Each row has two labels, one from each of two sets.
-0.53  -0.20  -4.24  2.28  0.75  0.50  1.24  -1.09  -0.05  -4.05  0.69  5.90  -1.42  -0.41  1.08  0.01  -1.08  -4.39  1.06  -0.14  0.71
M C
-0.52  0.32  -0.24  3.09  0.04  1.02  0.74  -0.85  0.92  -1.13  0.50  4.79  -3.19  1.87  -1.08  1.17  -1.18  -1.51  -1.38  -0.34  3.08
X C
-0.55  -0.13  -0.22  1.92  0.11  0.97  0.58  0.41  0.74  0.29  0.52  -0.59  -2.83  1.28  0.07  -0.13  -0.36  1.00  0.39  0.65  2.14
K C
0.30  -0.23  0.16  1.57  -0.52  0.60  -0.09  0.50  0.28  1.90  -0.17  -2.82  -2.37  1.63  -0.49  0.91  -0.24  3.54  -0.11  0.49  2.03
K C
-0.98  -0.39  -5.77  1.85  0.43  -0.10  0.28  -1.53  -0.86  -2.59  -0.52  2.79  0.54  0.62  0.50  0.36  -0.35  -3.42  0.13  -0.49  1.96
K D
0.82  -0.29  -0.88  2.05  -0.38  0.29  0.24  0.11  0.23  1.14  0.23  -0.91  -1.63  1.46  -0.15  0.53  -1.49  -0.47  0.42  -0.34  2.07
K C
0.20  -0.31  -4.99  2.52  -0.62  0.45  -0.73  -0.24  -0.65  0.70  -0.63  -2.17  -0.22  2.10  -0.50  0.04  -1.64  -1.25  -1.26  0.47  2.04
B D
-0.36  0.42  -0.85  5.35  0.33  1.91  1.22  -0.26  0.44  -0.99  1.16  1.74  -2.06  2.19  0.71  -0.17  -2.39  -3.96  2.16  0.51  2.92
M C
-0.41  0.31  3.12  3.39  -0.14  1.23  -0.14  0.34  0.40  1.44  -0.08  0.69  -0.32  3.00  -0.84  -0.30  -0.46  2.03  -0.67  -0.35  2.34
K D
0.34  1.02  -0.18  2.57  -0.49  0.81  -0.25  0.80  -0.27  0.95  0.18  -2.07  -0.35  1.05  -0.14  -0.14  -0.65  2.81  -0.61  -0.03  0.40
M D
0.32  -0.62  -3.06  2.01  0.78  0.75  -0.48  0.09  -0.06  1.29  0.36  -2.99  0.16  1.73  -0.29  0.16  -0.11  1.96  -0.52  -0.40  2.92
K V
0.00  0.25  0.30  -0.16  -0.03  0.06  -0.83  0.34  0.10  0.39  -0.66  0.68  0.11  0.18  -0.73  0.85  1.37  5.02  -1.65  -0.24  0.94
X V
-1.33  -0.70  -6.85  -0.10  0.06  -0.63  0.21  -1.14  -0.47  -1.83  -0.53  2.05  -0.53  0.21  0.33  -0.08  -1.02  -3.62  -0.94  -0.18  0.77
B D
-0.73  0.75  3.54  -2.12  0.87  -0.30  -0.45  -0.06  0.25  -0.01  0.08  3.12  0.89  -1.10  -0.52  0.64  3.62  3.75  -1.17  -0.11  -0.02
K V
0.24  0.45  2.33  0.75  -0.18  0.70  -0.46  0.71  0.76  0.10  -0.43  0.34  0.84  0.51  -0.43  0.13  0.13  2.44  0.29  0.14  -0.11
M D
1.06  0.93  3.83  3.71  -0.63  1.92  0.29  0.85  0.64  2.55  0.11  -1.41  -0.31  2.34  -0.88  -0.05  -1.38  3.41  -0.55  0.18  1.25
M D
-0.08  0.10  3.35  2.17  -0.01  1.11  -0.44  0.01  0.32  1.94  0.04  -1.02  0.35  2.56  -1.15  0.49  1.11  3.30  -1.25  -0.20  2.71
K V
0.48  0.36  2.97  1.69  -0.47  0.83  -0.03  0.28  0.50  1.97  -0.13  -1.30  -1.11  2.36  -0.77  0.58  -0.62  3.99  -1.30  -0.65  1.56
K D
-0.35  -0.19  2.79  4.89  -0.04  1.63  0.27  -0.39  0.68  -0.14  0.84  4.70  -1.45  2.66  -0.96  0.78  -0.70  -0.67  -0.93  0.00  3.22
K D
0.62  -0.16  4.81  -0.09  -0.30  0.86  -0.42  1.24  0.16  5.09  -0.21  -4.42  -2.10  1.82  -2.39  0.56  0.61  4.57  -1.84  -0.25  2.87
B C
-0.30  0.27  4.77  0.99  -0.59  0.40  0.42  1.52  0.25  2.86  -0.43  -2.90  -1.19  0.66  -1.12  0.41  0.00  5.71  0.72  0.18  0.73
M C
-0.30  -0.06  0.75  3.09  0.14  1.25  0.17  -0.95  0.96  0.11  1.19  2.37  -0.87  2.65  -0.12  -0.03  -1.10  -2.55  -1.92  -0.08  2.91
X V
-0.33  0.28  -2.05  2.13  -0.43  0.08  -1.02  -0.08  0.09  0.48  -0.09  1.13  -0.50  1.43  -1.24  0.57  -1.27  -0.87  -1.70  -0.58  0.74
B D
0.18  0.27  4.70  4.41  -0.99  1.91  0.48  0.87  0.45  3.20  0.04  -1.90  -4.13  2.98  -1.73  0.94  -0.45  3.29  0.28  0.09  3.83
K C
0.01  0.44  3.09  1.22  -0.19  0.43  -0.09  0.34  0.50  0.23  -0.12  1.48  0.85  -0.29  -0.30  0.54  1.35  3.10  0.49  0.08  -0.71
M V
0.06  0.10  -0.71  1.75  -0.32  1.32  -0.33  -0.17  0.94  0.06  0.75  0.99  -0.34  1.73  0.11  0.42  0.42  1.88  -1.89  0.09  2.21
X V
-0.11  -0.05  2.98  0.95  0.01  0.80  0.16  0.45  0.85  1.49  -0.01  -0.24  -1.94  1.39  -1.08  1.06  -0.15  2.02  -1.38  0.00  1.38
K C
-0.14  0.57  6.29  2.89  -0.05  1.40  0.22  -0.22  1.19  1.95  0.91  3.46  -0.64  3.07  -1.37  1.23  1.31  1.96  -1.92  -0.05  3.92
K V
-0.15  0.53  1.81  1.68  0.01  0.66  0.71  -0.18  1.07  -1.35  0.81  3.68  -0.80  1.13  0.09  -0.43  -0.20  -0.92  -1.13  0.26  0.36
M V
0.25  0.21  2.03  1.55  0.17  0.35  0.09  0.24  0.28  -0.94  0.65  1.65  0.84  0.69  0.28  -0.09  0.67  1.22  0.07  0.00  0.01
M V
-0.60  0.40  -1.32  0.98  0.65  0.68  -0.36  -1.00  0.10  -0.69  0.42  1.25  -0.02  1.00  -0.21  0.32  0.06  -0.64  -1.25  -1.16  2.11
X V
0.21  -0.02  -1.73  1.15  0.39  0.28  -0.47  -0.33  0.37  -2.35  0.92  2.21  1.11  -0.66  1.21  -0.24  1.64  0.62  0.67  0.27  0.35
M V
-0.33  -0.15  -0.46  2.17  0.03  0.93  0.36  -0.33  0.47  -0.62  -0.14  0.95  -1.52  2.34  -0.44  0.35  -0.30  1.85  0.19  0.18  2.55
K C
0.33  -0.31  0.32  1.84  -0.11  0.81  -0.48  0.21  -0.26  2.69  -0.15  -4.04  0.43  2.45  -0.61  -0.20  -0.54  1.44  -0.55  0.13  2.13
X V
-0.61  0.01  -3.03  -0.37  0.26  0.03  0.35  -0.24  0.51  -1.15  -0.86  0.95  -1.93  -0.06  -0.15  0.74  0.71  2.23  0.14  0.18  0.42
K C
0.64  0.31  5.29  1.50  -0.30  0.60  -0.08  0.49  0.65  1.52  0.45  2.61  -0.13  0.26  -0.83  0.69  1.46  3.14  -0.14  -0.02  -0.69
M V
0.28  -0.05  1.02  5.72  -0.36  1.59  1.40  -0.44  0.64  1.44  1.43  0.49  -1.20  3.66  -0.37  0.10  -2.32  -2.52  0.74  0.16  4.49
K C

Each row has two labels, one from each of two sets.
0.70  0.18  -0.58  -0.84  0.49  -0.25  -0.42  0.10  -0.14  -0.74  0.91  -0.57  -0.16  -0.49  0.50  -0.27  0.97  1.15  0.16  0.18  -0.24
DR SJ
0.64  -1.19  0.42  -1.17  -1.03  -0.04  -0.17  0.71  0.37  -1.50  -0.41  -1.73  0.24  0.86  0.32  1.44  1.16  0.02  0.18  0.80  -0.75
DR Tg
0.11  0.51  -0.47  -0.39  1.33  -1.42  0.43  -0.32  -2.37  -0.63  -0.10  -1.21  -0.05  1.18  -0.48  -0.05  -0.54  0.68  1.67  0.58  -0.84
DR SJ
-0.57  0.20  0.00  -0.53  0.26  0.16  0.84  -0.32  -1.55  -0.39  -0.82  -1.84  -0.06  2.07  -0.86  0.20  0.67  -0.31  1.87  1.20  -1.33
DR Tg
1.27  0.26  -0.85  -0.57  1.03  -0.40  -0.35  0.20  -0.53  -0.65  0.33  0.04  -0.03  0.04  0.61  0.25  -0.69  1.50  0.20  0.05  0.32
DR SJ
0.09  0.40  -0.84  -0.98  -0.25  -1.09  0.45  -0.48  -2.70  -1.01  -0.51  0.92  -0.28  -0.76  1.11  -1.09  -2.38  0.23  0.54  -0.08  0.43
DR SJ
